Each row is followed by its group and then its class within the group.
[  6   3  -1 -61  -8  -1   8   1  26   0   8   1  -6  19  -4  20   4  11
   2  -1  -4  -8  10  12   7  -4  13   9   7   5 -10  -4 -15  -1  -2  -1
   2   4 -23   9  -3 -30   2  -6  -1   4  -5  -5   5   6 -13  -1  11   2
   0  -3   2  -4   8  -8   6   5 -49  -1  -2   2  -7   2   1  -2  -3  -6
  -3  -3   0 -15   0   2  -7  -3  -9  28   6  -2   9   6  -5  -2   2 -12
   8 -22 -14   1  -2   2  18   4  -4  19  12   4  -6 -18   0  -3 -25 -20
   6  10   0  -5   5  -4  -1   0   0 -18  -1   2   5 -10  10 -13   0  -7
   5   3  11   0  10   1   9  -3  -2   3 -13   4 -19   3  -6  -4 -32   7
   1 -22   3  24  13  -5  12 -44  17 -51  -5  -2   1  -1  -4  22   0  -1
   2  -5  -2  11   6  -1   9  -7  -3  -5  -5 -16  -2  10   3 -12   2   6
   5   0  -1   0  -5  13] : S/Q
[  2   3   0 -10  -9  -4   5   1  24   0  15   1 -11   2  -5  10   1   3
  -6  -1  -5  -9   3   7  10  -5   7   6   4  -4  -6  -7  -5  -1   4  -4
   0   1 -25  19   3 -31   0  -3  -3  -3  -3  -9   1   0 -10  12  17   1
   6  -1   5   1   5  -8   0  -5 -47   6   0   0  -4   2   3  15  -1  -6
   2  -3   2  -9 -10   0  -1  -3  -3  24   5  -2  -5   2  -5   0   2  -9
   1 -12  -7   1  -2   6   9   3  -7   9   6   4   4 -11   0  -7 -12 -15
   8   0   1   3  -2   2   3   4   2 -11   2   0   4 -10   4   2   0  -8
   1   3   5  -3   3  -2   5  -6  -1   0 -27  -1   6  -4 -17  -4 -19  11
   3 -16   3  17  -1  -3   7 -21  13 -33   4 -16   1  -3   0   2  -2   2
   5   0  -3  -3   2   0   6  -1  -3  -6  -7   6   0   9   1  -4  -1   7
  11   0  -8   2  -2   4] : F/D
[  2  -3  -7 -11  -3   0   0  -1  16   2   6   0  -8  10  -8  20   1  -1
   0   1  -4  -1   9  10   6  -6   4  18  -3   3  -8  -4 -13   1   3  -3
  -3   0 -26  10   3 -27   1  -9   0  -8  -4 -10   7   3 -10   4  10   3
   2  -4   6   3   0   0   7  -2 -48   6  -4   0  -3   2   6  -8   1  -7
   0  -2  -1  -3  -1   0   8  -1  -6  17   9  -6  -4   2   1  -1   2 -10
   0  -8 -13  -6   3   4  11   3  -3   7  10  11   1 -14  -1  -7  -4  -8
   3   1   0  -1  -1  -2  -4  -1   0  -1   3  -6   7  -9  -1  -3  -1  -6
   1   2   9  -2   7   2   6  -8   1   1 -17   2   5   5  -5   3 -18   6
   1 -16   4   8   7   0  10 -19  15 -45   8 -11   6   0   1   6   0   0
   2  -2   5  18   4  -2   7  -1  -2  -2  -3  -1   1  12  -1   1   2   5
   1  -1  -2  -1  -3   2] : F/D
[ -1   2  -2 -25 -18   0  -2  -1  21   3   8   3 -11  -3  -6   8   3   3
  -2  -6  -5 -12  -6   8   8  -1   8   3  15   5 -10 -12  -9   1   2   1
   1   1 -29  15   3 -24   2   1  -6  11  -7  -7  -9   1  -8  -2  16   4
   1  -1   8  -1   4  -6   0  -6 -37  12  -2  -1  -2   3   3  11  -1  -8
   0  -1   4 -10 -13   1   9  16 -11  29  12   3   6  -1   1  10   0 -12
   8 -20 -12  -4  -8   5  13   2  -1   7   9  14  -5 -13  -3  -4 -18 -14
   5   0   3   6  -4   0   3   0   2 -11   5  -5   5 -12   6   2   1  -9
   5   3   6  -2   4   3   7 -10  -1   0 -28  -3  28   7 -13  -3 -14   6
   5  -8   2   7   2  -6  14 -16  19 -47   8 -35   6   0  -4   7  -2   5
   4  -3  -6  -7   3  -4   8  -5  -4  -7  -9   2   3  10   6  -3  -2   6
  11  -1  -7   0  -2  15] : F/Z
[  3   4   3 -49  -8  -1   8   2  22   2   2   1  -9  10  -5  22   4  11
  -2  -2  -2  -9   4   8   7  -5   7  -1   8   8  -7  -2 -12   0   0   2
   7   0 -18   2  -3 -24  -2  -4   1  20  -5  -5   0   2  -8   0  11  -2
  -3  -3   3  -1  11  -6   1  -1 -35   1  -1   1  -4   2   2   1   0   5
  -3  -3   4 -11  -8   2   3  -1  -8  25   7   3   9   8  -2  -6  -1 -12
   6 -18 -12   1  -2   3  18   3   1  14  10   5  -6  -8  -6  -5 -24 -23
   7   2   1  -4   4  -5  -1   0  -1 -23   0   2   3 -10   8  -8  -2  -1
   5   0   5  -3   8   3   4  -5  -3   0 -12   3  -2   1  -8  -7 -30   4
   7 -13   2  25   5  -5  12 -38  15 -44  -2 -11   0   1  -1  16   1   1
   3  -2  -5   2   4   2   7  -9  -4  -6  -5  -4   2   9   1  -9   3   7
  14  -2  -3   0  -4  11] : S/Q
[ -1  -4   4 -27 -17   0   1  -3  18   1  18   2 -13 -21  -8   7   1  -8
   8   3  -4  -9   9   9  11   5   4   5   2 -10   2  -9  -2   1  -2   0
   1  -1 -30  -3   0 -15   2   8  -8   4  -5 -14 -13   0   3  -8  14   6
   0  -3   4  -3  -3 -29   8  -9 -20   8   1  -2  -3   3  -3  43  -1 -11
  -1   0   2   0  -4   3 -11  16  -9  18  10  19   8   7  -4  15  -4  -7
  13  -7   0  -5  -3  -3  10   5  -7   3  18  -4   4 -17 -23  -3 -24 -15
   3   8  -4   3  -3   3   4   2  -1 -30   5 -15   2 -10  10   0  -3 -10
   8   1   8   0   5  -4   4  -9   4   0 -12 -10  -3   7  -2  -7 -20  -4
   3   0   3  37  -4 -14  17 -20  17 -46  -2 -28  -1   1  -8   8  -2   0
   4   1  -8   1   7  -1   5  -5  -9 -10 -10  14   5   5  -2   2  -7  10
  18   6  -2   0   1  10] : W/A
[  2  -2  -1 -15 -10   0  -3   0  21   0  12  -1 -12  -3  -6  -1   2  -1
   0   3  -3  -9  -1   7   9  -1   3  13   4  -2   2  -9  -4   2   6   1
  -1  -1 -23  13   1 -11   0   4  -3  10  -3  -9  -5   2  -7   1  24   3
   1   0   4   1   0  -3   2  -9 -30   5  -2  -5  -3   3   4  16   2  -6
   1   1   2  -5  -9  -1   4   9  -9  24  12  -1  -2   0   2   9  -2 -17
   2 -10  -8  -4  -7   7   8   4  -3  -2   9  11   1 -12  -7  -7 -10 -11
   6   5   5   0  -5   0   2   0   1 -15   8  -8   4  -6   7  -3  -4 -12
  -9   2   5  -3   2   0   1  -5   3   0 -31  -2  35   5 -15   4 -15   2
   6  -7   2   4   0   0  15   1  10 -46   8 -33   4  -1  -4   2  -5  -2
   5   1   0  -1   3   0   7  -4  -8  -8  -5   9   5  -2   3   3   3   5
  11  -1  -6   9   2   5] : F/Z
[ -2   3   4 -19 -33  -1  -3  -1  26  -1  19  -6 -13  -5   2   2   3 -11
  -4  -1  -2  -5   2   4  11   4  12   2  15  -1   1 -10  -1   4  -1   3
   1  -1 -11  14   7 -27  -1   0   2   8  -2  -1  -9   1 -17   7  21   7
   9   2  -1  -1  -1 -15  -3  -2 -20   5   0   0  -1   0  -1  51  -2 -15
   2  -1  -1 -11   6   3  -1   1 -11  33   2  -5  -4   0   2  12  -2  -3
  12 -18  -5   1 -15  -4   2   4  -5   4   8   5  -5 -11  -1 -10 -19  -7
   3  12   2   0  -1   2   7  -3  -1  -2   3   2   2 -13   1  -1  -5  -5
   3   1   5  -4   0 -11  12 -10  -2   4 -10  -2   7   9  -6   1   3   6
   4  -2   2  18  -7 -13   7 -10   8 -39   0   7   1  -5  -7  35  -5   3
   7   0  -9   5  -3  -2  -2  -6   1  -5  -8   4   1  15   5  12   1   5
   9   9  -4  -1   1  30] : B/N
[  1  -4   2 -16 -12   2   5  -1  26   5  10   4 -14 -12 -10  13  -1  -9
  -3  -1  -4  -9   5   8   8   0   6   8   6  -5  -3 -19 -10   1  -3  -2
   0   2 -23   2   0 -22   0   0  -8   3  -4  -7  -7   2 -12   1  15   3
   1  -2   7  -2  -4  -5   5  -7 -33  14  -3  -3  -2  -1  -3  44  -2 -12
  -1   0   2  -7  -1   2  -7  13  -8  22   9  16   5   6  -2   7  -1 -12
  11  -8  -3  -7  -5   1  12   5  -6   6  17   2   3 -20 -17  -6 -22 -15
   3  -2   0   2  -6   6   1   4   1 -28   5  -6   3 -11   9  -5  -1 -12
   4   4   4  -2   8  -1  10  -9   2   2 -23  -6  12   8  -4  -7 -15  -1
   4   0   1  24  -6  -7  16 -27  24 -51  -1   0   4   0  -2  15  -2   1
   4  -1  -6   0   0   1   6  -4  -7  -9 -10  18   3   8   0   3  -4  13
  16   3  -2  -1   5  17] : W/A
[ -1  -1  -2  -2 -16  -2   0  -4  15   1  13   3 -11  -8  -6   8   1 -10
  -1  -3  -5  -8   6   2  10   1   6  13   0  -2  -2  -9  -5   3   3  -1
  -2   0 -25   2   4 -18   1   1  -5  -3  -2  -9  -3   0  -6   4   8   4
   6  -2   9   1  -1  -6   3  -5 -30  13  -1  -2  -3   2   1  41  -2 -11
   4   0   0  -4  -2   1   4   2 -10  18   7   3   6  -1   1  18   0  -3
  11 -12  -2  -5  -8  -2   6   7  -6   9   8   5   8 -18 -10  -6 -13  -9
   3   2  -2   3  -3   2   4   1   2  -7   7  -9   5 -11   4   0   1  -7
   7   2   5  -4   6  -1  10 -15   3   3 -17 -10  -5   4  -1  -6  -2   5
   2  -2   1  14   1  -5  12 -18  23 -41  -5 -20   4  -4  -5  13  -2   2
   7   0  -6   8   3  -1   4  -1  -7  -7  -7   7   1  11   1   5  -8   9
  12   2  -2   0   1  17] : W/J
[  4  -2   2 -17 -14  -3   6  -4  26   1  20   2 -14   3 -12  24   0  -1
  -3   6  -2  -9   1   7   5  -4   8  14   5   0  -2 -10 -13   1   3  -4
  -4  -1 -20  15   3 -27   1  -5  -5   0  -5 -13   1   2 -14  14  23   3
   7  -1   3   0   1  -9   2  -1 -49  14  -2  -3  -5  -1   5 -21   0 -10
   2  -2   0  -7  -2   0   4  -3  -9  27   6  -3   1  -8   2   5   0 -10
   1 -17 -13  -3  -1   6  14   4  -4   6  12   6  -3 -12  -6  -8 -13 -14
   7  -2   3  -1  -4   4   0   3  -1  -8   1  -1   5 -10   4   4  -1 -11
   0   1   4  -3   7  -1   6 -12   2   0 -31  -3  25   4 -18   2 -16   8
   2  -8  -2  25   9  -1  12 -18  21 -49   1  -5   4  -1   0   7  -6   0
   4  -1  -2   4   5  -3   5  -5 -10  -5  -6  11   0   8  -1  -1   2   6
  10  -1  -4  -1   2   7] : F/D
[  1  -2  -7  -1  -8  -1  -4   1  20   3  10   3 -14  -6  -7  13   1  -4
  -4   0   1  -6  -2   9   8  -4   9   6   6   1  -8  -8  -3   1   6   0
   3   1 -30  19   6 -26   1   3  -5   4  -5 -11  -3   2  -9   6  18   2
   4  -4   6   0   0  -6   0 -15 -38  10  -2   3  -3   1   4  -6   0  -7
   7   0   2  -1 -11   3  11  20  -8  24  11   1  -4   1   3   8   0 -11
   2 -10 -12  -5  -1   8  11   6  -3   0   8  14  -8 -15  -4  -7  -7 -10
   1  -7   1   5  -5   1   2  -1   0  -2   7  -4   4 -10   2   9  -1  -7
   1  -2   6  -1   0   4   0  -7   0  -1 -25   0  38   7 -18  -1 -12   9
   5 -10   2  10  -2   1   9  -5  13 -33  13 -31   6  -3   1  -3  -2   3
   1  -2  -4  -4   4   0   8  -6   0  -5  -6   9   2   8   5   6  -1   6
   8   2  -6   2  -1   2] : F/Z
[  1   0   2  -8 -20  -2  -5  -2  22   0  13   1 -13  -2 -11  16   1  -2
  -2   1  -5  -9   3   9   5  -2   7  12   4   0  -6  -5  -8   2   4  -4
   1  -2 -24  12   4 -26   1  -1  -4  -6  -2 -11   1   2 -13  12  20   2
   7  -3   6   0   2 -10   1  -4 -41  14  -1   0  -5  -1   7 -15   0  -8
   0  -2   0  -8  -5   1   7   8 -10  33   8  -3  -4   1   4   6  -1 -12
   3 -22 -14  -2  -1   4  11   5   0   6  10   4  -5 -11  -3  -9 -13 -12
   5   1   1   4  -7   1  -2   1  -2   2   2   0   5  -9   2   8   1  -8
   1   5   5   1   4   3   6 -16   1   1 -21   0  16   6 -16   2  -1   9
   4  -2  -2   5   1  -2  10 -11  22 -40   2 -17   6  -3  -3   8  -3   0
   4  -3  -2   2  -1   0   7  -6  -3  -4  -6  12   4   9   6   2   1  11
   9   0  -9   0   2  19] : F/D
[ -3   3  -3   8  -8   3   4  -2  28  -2   9  -3 -12  -1  -6   2   1 -11
  -4   2   3  -5   9   2   6   1  10  12   0  -6  -2  -5  -2   1   1   0
   3  -2 -10  11   9 -26  -5  -5   0  -9  -3  -3   6  -1 -19  15  15   4
   8   2   0  -1   1  -9  -2  -1 -37   2  -2   3  -1   1   1  41  -4 -14
   5  -3  -3  -7   3   5  -4  -4  -2  29  -1  -6 -11   1   4   4  -1  -8
   7  -9   1   1  -7  -2  -3   5  -8   6   7   3  -3 -13  -2  -7  -8  -4
   3   3  -2   0  -4   3   5   0  -1  -3   5   3   3 -12  -2  -1  -1  -5
   1   2   3  -7  -2  -1  13  -8   1  -3 -15  -7 -14   0 -20  -2  -2   6
   3  -5  -2  11 -11  -7   4 -16   5 -28  -1  28   1  -2  -4  25  -3   3
   4   0   0   7  -8   1  -2   1  -1  -4  -2   9  -3  17   3  12  -2   4
   8   2  -6   0   4  21] : B/N
[  0  -3  -3 -26  -3   0   6  -1  20   1   5   5 -11 -16  -8  12   1 -10
   1  -2  -5  -8   8   6   7   3   6  11   3  -3  -1 -15 -12   4  -3   4
   2   0 -24  -3  -2 -18   3   3  -4  13  -3  -9 -12   2  -9  -8   9   2
  -1  -1   5  -3  -3  -4   5  -6 -23  15  -3   0  -3   2  -1  38  -3 -12
  -5   0   3   0   0   1  -4  13  -7   9   8  14  10   8   1   4   1 -11
  17  -4   0 -11  -3  -3  14   3  -8   1  16   8   2 -19 -23   0 -20 -14
   2   2  -2   1  -3   3   0   3  -1 -39   1 -12   2 -10  10 -10  -2 -10
  10   5   1  -5  11  -1   7  -9   1   3 -15  -7  10   8   3  -8 -21  -1
   2   4   3  24  -4 -10  18 -24  23 -50  -1  15   2   3   1  18  -2   2
   3   0  -6   9   6   1   5  -3 -10  -7  -5  11   5   5  -3   3  -3  10
   9   2   4   3   4   6] : W/A
[  3   3  -1 -57   0  -1   7   2  21   3   2   2  -4  18  -1  30   0  14
   2  -2  -4  -6   8  10   6  -7  12   1   0   7 -13   0 -10   0  -3   1
   3   5 -13   3  -7 -31   3  -4   1  16  -7  -7   3   4  -7   0  11   0
  -4  -3   1  -4  11 -10   1   3 -38   1   0   8  -7  -1   3 -25  -3  -6
  -5  -5   2  -6  -7   2   0   2  -8  15   6  -3  13   7  -4  -5   3  -6
   7 -14 -17   1   4   0  16   0   5  16  14   7 -12  -4  -3  -1 -28 -21
   3  11   0  -1   0 -10  -2   1   0 -25  -4   6   4 -12   8 -12  -1  -7
   4   0   7  -1   7   1   8  -1  -3   1   2   8 -15  -4  -5  -5 -37   6
   4  -8   2  32   9  -3  10 -36  21 -29  -6  23   0  -2  -3  18   4   1
  -1  -4  -2   7   9   0   9  -7  -4  -3  -2 -15  -3   7   3 -10  -5   6
   8  -2  -2   1  -3  -3] : S/V
[ -4   6  -5   5 -19  -2   2  -1  27  -1  12  -3 -11  -1  -4   9   0 -12
  -7  -6   0  -7   8   2   8   0   9   5  10  -3  -7   2   0   0   3  -1
   3   2 -21   8   7 -37  -2  -4   1  -2  -1  -1   6   0 -22  16  15   6
  10   1   1   0   3 -14  -3  -4 -34  -3  -2   8   2  -1   2  36  -4 -14
   0  -4  -4 -12   2   6   1  -5 -11  37   0  -3 -16   1   4   5   0  -6
   6 -15  -7   6  -3  -5   0   6  -5  14   5   1  -9  -9   1 -12 -11  -7
   2  10   0   0  -2   5   2   0  -3  14   3   4   3 -17  -8   4  -4   1
  -2   1   2  -4  -1   2   8  -6  -3   1  -3   4  -9   8  -8  -6   6  10
   3  -6   1  20 -11 -11   5 -24   1 -28  -2 -10  -1  -6  -3  21  -1   8
   5  -2   2   9  -8   2  -3  -3   5  -3  -2   8  12  21  -4  14   0   6
   6   3  -5  -1   0  32] : B/N
[  5   3   1  15 -19   1   1   2  12   0  19   1 -12 -14  -3   0  -1  -3
  -2  -8  -5  -9   2   4  11   0   3   9   4   1   2 -10   1   0  -3   3
   2  -2 -19   6   5 -16   0   6  -5   5  -3  -6 -14  -3  -8   6   8   2
   8  -1   7  -1  -4  -9   0  -2 -14  17   1  -7  -2   2   0  65  -1 -11
   4  -4   2  -7   0  -1   4  -3  -6  13   9   6   7  -2  -1   9   1  -4
  13 -17   4  -2 -14  -4   5   5  -8   8   3   3  -4 -17 -15  -5 -24 -11
   4   4   1   4  -3   5   4  -2   5 -13   6  -9   3 -13   3   6   3  -7
   2   1   1  -4   7  -3  10 -18   4   2 -23 -11  -1   5   1  -6   0  -1
   3   4   3  10  -3 -11  15 -11  30 -33  -6 -25   3  -2  -1  10  -6   1
   5   2  -7   1  -2  -1   7  -2  -7 -14  -7  15   0   6   4   5  -6   7
  14   4   2   2  -1  23] : W/J
[  3   2  -3 -64  -8   0   4   2  18   0 -15  -1  -4  13  -4  12   4   8
   2   1  -6  -8   2   6   7  -2  13   8   7   3 -13  -8 -12   0  -2  -4
  -3   1 -19   1   0 -13   4  -7   1  -2  -5  -9  13   7  -7   0   2   0
   4  -4   1  -1  14  -2   3   0 -50  -8  -2   8  -5   1   3  -7  -1  -1
   3   2   1 -18  -7   3   2  -6  -6  29   2 -12   8   1  -1  -1   1 -12
  11 -18 -13   3  -1   1  14  -3  -1  19  11  12  -6  -7   5   3 -11 -17
   9  -2  -2  -2   4  -5   1  -1  -4 -13   5  -1   8 -10   1 -14   3  -7
   3   1   7   2   3   4   6  -1  -4   0 -15  -1 -16   8  -3  -6 -28   9
   2 -26   3  12  15  -6   4 -50   4 -57  -7 -25  -1  -1 -10  31   7   5
   2  -5   0   4   5   1   3  -1  -2  -3  -5 -29   0  15   1 -10   4   7
  12   0   2   0  -2  19] : S/Q
[ -2  -1   0  10 -20   0   0  -3  10   1  26   0 -10 -12  -5  -3  -1  -7
   0   0  -4  -8   3   3  11   5  -2  14  -2  -2   6 -11  -1   4  -2   2
  -5  -1 -23  10   5  -7   0   8  -6  -5  -3  -6 -12  -3   1  -1   8   5
   6  -1   6  -2  -7  -6   5  -4 -15  16  -4 -10  -3   1  -1  62  -2 -10
  -4   0   0  -2   0  -1  -2   0  -2   8   2   8   5  -1  -2  13   2   1
  14  -8   3  -4 -14  -2   4   3  -9   4   8  -2  17 -15 -17  -3 -16  -7
   4   5   0   4  -1   5   4   1   4 -13   5 -16   3 -12   5   0   2 -10
   4   0   2  -5   8  -6   9 -16   8   2 -20 -13  -1   6   3  -4   4   5
   0   3   2  16   1  -9  14  -7  22 -36  -4 -26   4  -1  -3   8  -6  -1
   8   4  -8   5   1  -3   5  -1  -8  -9  -8  10   0   2   2   2  -6   8
  10   5  -3   0   1  13] : W/J
[  1   4  -1   4 -19  -3  -6  -1  21   2  12  -1 -16  -5  -8   9   2  -2
  -3  -2  -5 -11   1   8   9  -3   8  14   5   3  -7  -6  -9   3   7  -2
   2  -4 -32  14   7 -30   1   0  -4   1  -2 -13  -2  -1 -11   8  18   3
   3  -4  11   1   4  -4   5  -7 -44  12  -1   1  -3   1   4   8   1 -10
   4  -3   0  -9  -6  -1  11  11 -13  32  10   0   0  -2   6   6  -2 -13
   5 -18 -12  -6  -3   6  14   5  -4   7   9  10   0 -15  -6  -9 -13 -10
   6  -1   2   7  -6   2   1   0   0   7   7  -6   4 -14   3   9  -1  -6
   0   1   5  -6   5   2   5 -17   0   0 -27  -4  20   8 -12  -3   0   8
   4  -6   1  -2   1  -5  15 -13  23 -44   8 -41   6  -3  -3   0  -4   0
   4  -4  -2   3   0  -3  10  -4   1  -7  -7  15   4  13   1   4  -1   8
  10   1  -8   0  -1  22] : F/D
